Below are the code and all the weights of a small trained network. Each question names an input and a class and asks about switching units off, where a switched-off unit gives its printed mean instead of its output.

import numpy as np


def w(rows, s, z=0):
    codes = np.array(rows[::2]) - 128.0
    scale = np.full(codes.shape[1], s)
    scale[-1] = z or s
    return codes * scale


def norm(h):
    return h / np.sqrt((h * h).mean(-1, keepdims=True) + 1e-5)


def f(y):
    return np.maximum(y, 0)


def log_softmax(a):
    a = a - a.max(-1, keepdims=True)
    return a - np.log(np.exp(a).sum(-1, keepdims=True))


def net(x, mask):
    res = np.array(x, float).reshape(1, 7) / 4 @ E
    u = 0
    for l in range(3):
        y = f(norm(res) @ A[l][:, :-1].T + A[l][:, -1])
        res = res + np.where(mask[u : u + 7], y, B[l][:, -1]) @ B[l][:, :-1]
        u += 7
    return log_softmax(norm(res)[-1] @ U[:, :-1].T + U[:, -1])


A, B = {}, {}
E = w([
[130,129,125,130,127,129],'x0',
[246,79,199,74,1,142],'x1',
[130,131,126,130,128,129],'x2',
[129,130,127,126,129,129],'x3',
[130,132,129,131,129,130],'x4',
[61,172,145,108,105,183],'x5',
[144,222,143,27,73,36],'x6',
],0.0095)
A[0] = w([
[123,161,98,166,165,65,118],'L0N0',
[130,106,123,160,216,127,81],'L0N1',
[58,136,28,136,255,121,175],'L0N2',
[73,187,60,127,189,60,120],'L0N3',
[128,203,69,64,135,15,92],'L0N4',
[131,126,69,133,213,49,2],'L0N5',
[40,173,86,154,131,48,89],'L0N6',
],0.0099,0.0058)
B[0] = w([
[142,67,148,130,102,86,170],'L0N0',
[140,108,69,119,89,126,169],'L0N1',
[97,174,108,128,49,62,255],'L0N2',
[183,112,176,147,180,190,206],'L0N3',
[163,109,250,170,169,131,207],'L0N4',
[139,127,148,228,163,49,159],'L0N5',
[136,143,183,92,190,188,183],'L0N6',
],0.012,0.0098)
A[1] = w([
[186,101,225,76,133,164,15],'L1N0',
[189,215,166,31,98,32,9],'L1N1',
[84,191,179,229,104,66,135],'L1N2',
[223,81,72,143,175,46,200],'L1N3',
[255,39,141,151,191,96,3],'L1N4',
[167,33,131,48,46,174,107],'L1N5',
[33,162,145,154,123,71,18],'L1N6',
],0.0085,0.0039)
B[1] = w([
[78,169,44,157,135,110,248],'L1N0',
[10,117,74,159,90,74,215],'L1N1',
[123,110,132,52,97,152,254],'L1N2',
[223,133,69,136,205,125,230],'L1N3',
[203,116,116,44,126,136,224],'L1N4',
[148,97,167,137,178,175,249],'L1N5',
[162,115,123,109,71,122,173],'L1N6',
],0.013,0.0064)
A[2] = w([
[163,190,61,39,78,62,87],'L2N0',
[174,126,92,132,143,224,78],'L2N1',
[199,104,88,147,160,43,185],'L2N2',
[31,129,94,118,29,109,21],'L2N3',
[174,94,159,48,91,138,95],'L2N4',
[165,110,36,176,80,4,2],'L2N5',
[114,136,187,165,133,180,80],'L2N6',
],0.013,0.0092)
B[2] = w([
[53,76,33,159,123,142,196],'L2N0',
[91,69,130,34,95,151,170],'L2N1',
[179,142,92,178,130,76,250],'L2N2',
[199,191,175,142,33,189,195],'L2N3',
[83,160,113,193,125,117,167],'L2N4',
[6,192,60,173,251,45,194],'L2N5',
[59,98,125,69,150,149,153],'L2N6',
],0.015,0.012)
U = w([
[72,190,26,218,180,34,226],'0',
[71,230,136,150,14,207,247],'1',
[248,42,33,82,170,183,43],'2',
[63,36,194,26,100,254,4],'3',
[242,186,234,200,217,25,2],'4',
[50,238,243,56,202,201,124],'5',
],0.02,0.0055)

Each question gives the input, the list of numbers given to net, and the class t.
The units are the neurons (one row each of A and B). Each row of codes is followed by its name. A weight is (code - 128) times the scale printed after its matrix; where a second scale follows, it is the last column's (A, B and U).
mask holds one flag per neuron, layer by layer. A switched-off neuron (its flag False) gives its mean, the last column of its row in B, instead of its output. The means were averaged over made-up inputs and are rounded, as every weight is.
A unit's drop is (log p(t) with every unit on - log p(t) with that unit switched off) / (log p(t) with every unit on - log p(t) with every unit switched off).
The circuit of an input: a set's keep is (log p(t) with only the set's units on - log p(t) with every unit switched off) / (log p(t) with every unit on - log p(t) with every unit switched off). Starting from the 12 units with the biggest drops (on a tie, the unit counted first), units are removed one at a time, each time the one whose removal leaves the highest keep (on an exact tie, the one counted first), for as long as the keep stays at least 0.8.
circuit, biggest first: the units of the circuit, biggest drop first
top k neurons: the k neurons with the biggest drops, biggest first
top k neurons in layer l: the k neurons of layer l with the biggest drops, biggest first
drop when u is switched off: that unit's drop, to one decimal
input [5,0,3,4,-1,-8,8], class 4: circuit, biggest first : (L0N4)
input [-3,-4,-1,-1,-7,1,-6], class 1: circuit, biggest first : (L0N2, L2N3, L1N2)
input [4,8,5,3,4,1,0], class 3: top 2 neurons in layer 2 : (L2N1, L2N5)
input [5,1,8,-5,-5,0,-6], class 2: top 2 neurons in layer 0 : (L0N6, L0N1)
input [-6,5,3,-4,8,-5,0], class 2: top 2 neurons : (L0N2, L1N5)
input [7,8,-1,1,-3,-3,2], class 0: top 2 neurons : (L0N3, L1N1)
input [-1,1,6,8,7,3,7], class 1: top 4 neurons : (L1N1, L1N3, L1N5, L1N0)
input [-5,-3,6,5,8,2,-5], class 1: top 3 neurons : (L2N3, L1N3, L0N2)
input [2,3,-8,-5,-4,7,1], class 1: top 4 neurons : (L0N3, L1N3, L2N3, L0N1)
input [-7,-1,7,-8,2,2,8], class 5: top 3 neurons : (L0N4, L2N2, L1N3)
input [8,8,7,7,4,2,0], class 3: top 3 neurons : (L1N5, L0N2, L2N2)
input [-8,0,-6,4,1,-8,2], class 4: top 2 neurons : (L0N2, L0N4)
input [-4,0,-1,-3,-1,1,6], class 5: top 2 neurons in layer 0 : (L0N4, L0N5)
input [5,5,-4,-4,-2,8,-2], class 3: top neuron : (L0N2)
input [-3,-7,-7,8,-6,6,2], class 5: top 2 neurons : (L0N6, L0N3)
input [-6,-8,-6,-6,-6,0,7], class 4: top 3 neurons in layer 0 : (L0N5, L0N0, L0N4)
input [-7,7,2,-6,6,1,-2], class 3: top 2 neurons in layer 1 : (L1N5, L1N3)
input [-3,-3,-7,-5,-6,7,2], class 5: top 2 neurons : (L0N6, L0N3)
input [6,0,-5,-3,-5,8,3], class 5: top 2 neurons in layer 2 : (L2N2, L2N0)
input [-6,7,-3,3,-6,-7,3], class 0: circuit, biggest first : (L1N1)
input [-3,7,6,-2,3,3,-6], class 3: drop when L1N4 is switched off : 0.0
input [-7,1,-1,6,-6,1,-6], class 3: drop when L1N3 is switched off : 0.1
input [7,1,-8,-3,-8,-2,-5], class 2: drop when L0N2 is switched off : 0.6
input [4,1,-4,5,4,6,-3], class 3: drop when L0N2 is switched off : 0.6
